Small tables with named rows and columns. After each table, cells are looked up by row and column.

liv
fields: lilo, zemuba, bam, rosedis, mabero, variga
siku: [137, 126, 142, 131, 125, 56]
fepazip: [72, 76, 70, 64, 90, 193]
nisivug: [180, 181, 131, 165, 172, 6]
sakubem: [55, 50, 67, 52, 39, 165]
kipa: [137, 154, 164, 167, 157, 10]

What is the bam of nisivug in liv?
131
What is the mabero of fepazip in liv?
90
What is the rosedis of kipa in liv?
167
What is the zemuba of sakubem in liv?
50
What is the mabero of nisivug in liv?
172
What is the lilo of nisivug in liv?
180
What is the zemuba of nisivug in liv?
181
What is the variga of siku in liv?
56
What is the zemuba of kipa in liv?
154
What is the variga of fepazip in liv?
193
What is the bam of siku in liv?
142
What is the zemuba of fepazip in liv?
76
What is the lilo of kipa in liv?
137
What is the lilo of siku in liv?
137
What is the bam of sakubem in liv?
67
What is the mabero of kipa in liv?
157
What is the rosedis of sakubem in liv?
52

mepo =
         bogi  veton  zapilo  gilute  zikivo  zedutoz  ges  fub  kosog
bebeg     154    117     163     105     167      185  185  127    168
para      194    126     180     156     175      196  164   87    168
tisom      84    227     113     246     146      116  120  128    168
votu      161    103     135     151     192      144  167  145    168
nofona    128    126     134     207     192       78  122  186    168
fasa      184     89     183     202     219      166  138  116    168
muporar    79    203     128     177     159      201  140  108    168
vep       113    194     105      70      99      189  211  166    168
dos       212     27     187     141     222      147  211  102    168
gepigev   247     46     210     192     235       84  159  149    168

dos, kosog -> 168
bebeg, ges -> 185
nofona, zapilo -> 134
tisom, veton -> 227
muporar, veton -> 203
para, ges -> 164
vep, ges -> 211
dos, veton -> 27
tisom, zedutoz -> 116
muporar, zapilo -> 128
tisom, ges -> 120
para, zikivo -> 175
dos, zapilo -> 187
votu, veton -> 103
fasa, ges -> 138
fasa, kosog -> 168
vep, fub -> 166
dos, fub -> 102
gepigev, kosog -> 168
tisom, kosog -> 168

rukapes.csv
,lodav,nifasu,vutike,suz,dun,rem
bif,-1.98,-0.07,-3.32,1.52,0.55,-3.71
lat,-4.60,1.26,-6.79,1.73,-0.91,-4.43
vosamun,2.68,-1.83,6.47,-2.88,0.57,4.68
vogezut,-2.95,0.22,-1.46,-1.81,-1.53,1.68

vutike of lat is -6.79
suz of lat is 1.73
lodav of vogezut is -2.95
vutike of vosamun is 6.47
nifasu of lat is 1.26
rem of vosamun is 4.68
vutike of bif is -3.32
rem of vogezut is 1.68
nifasu of vosamun is -1.83
lodav of bif is -1.98
vutike of vogezut is -1.46
Which row has the largest vutike? vosamun

Table gak
fields: duzopa, vam, padobuv, rovuta, fud, gom, tanibe, nez, lirorav
mutom: [200, 104, 180, 201, 158, 151, 140, 123, 107]
lizo: [138, 110, 157, 73, 100, 167, 153, 198, 99]
fom: [122, 141, 176, 125, 155, 180, 138, 147, 145]
rer: [179, 122, 184, 194, 157, 174, 139, 127, 122]
desisu: [166, 134, 182, 188, 172, 164, 142, 100, 125]
zuse: [172, 95, 174, 165, 114, 140, 159, 145, 97]
dosut: [174, 110, 179, 177, 137, 152, 149, 123, 111]
zef: [149, 115, 172, 88, 112, 158, 173, 175, 91]
budelus: [166, 105, 173, 145, 108, 144, 159, 149, 96]
tereg: [134, 141, 173, 138, 186, 189, 134, 154, 139]
genevi: [112, 130, 143, 95, 107, 189, 168, 198, 104]
matela: [140, 141, 172, 165, 189, 186, 130, 114, 141]
sar: [108, 126, 145, 25, 103, 190, 149, 225, 106]
nurelo: [155, 133, 175, 184, 180, 163, 138, 106, 133]

duzopa of genevi: 112
duzopa of zuse: 172
nez of dosut: 123
lirorav of nurelo: 133
padobuv of rer: 184
tanibe of zef: 173
nez of lizo: 198
fud of tereg: 186
lirorav of sar: 106
tanibe of genevi: 168
Row with the largest gom: sar

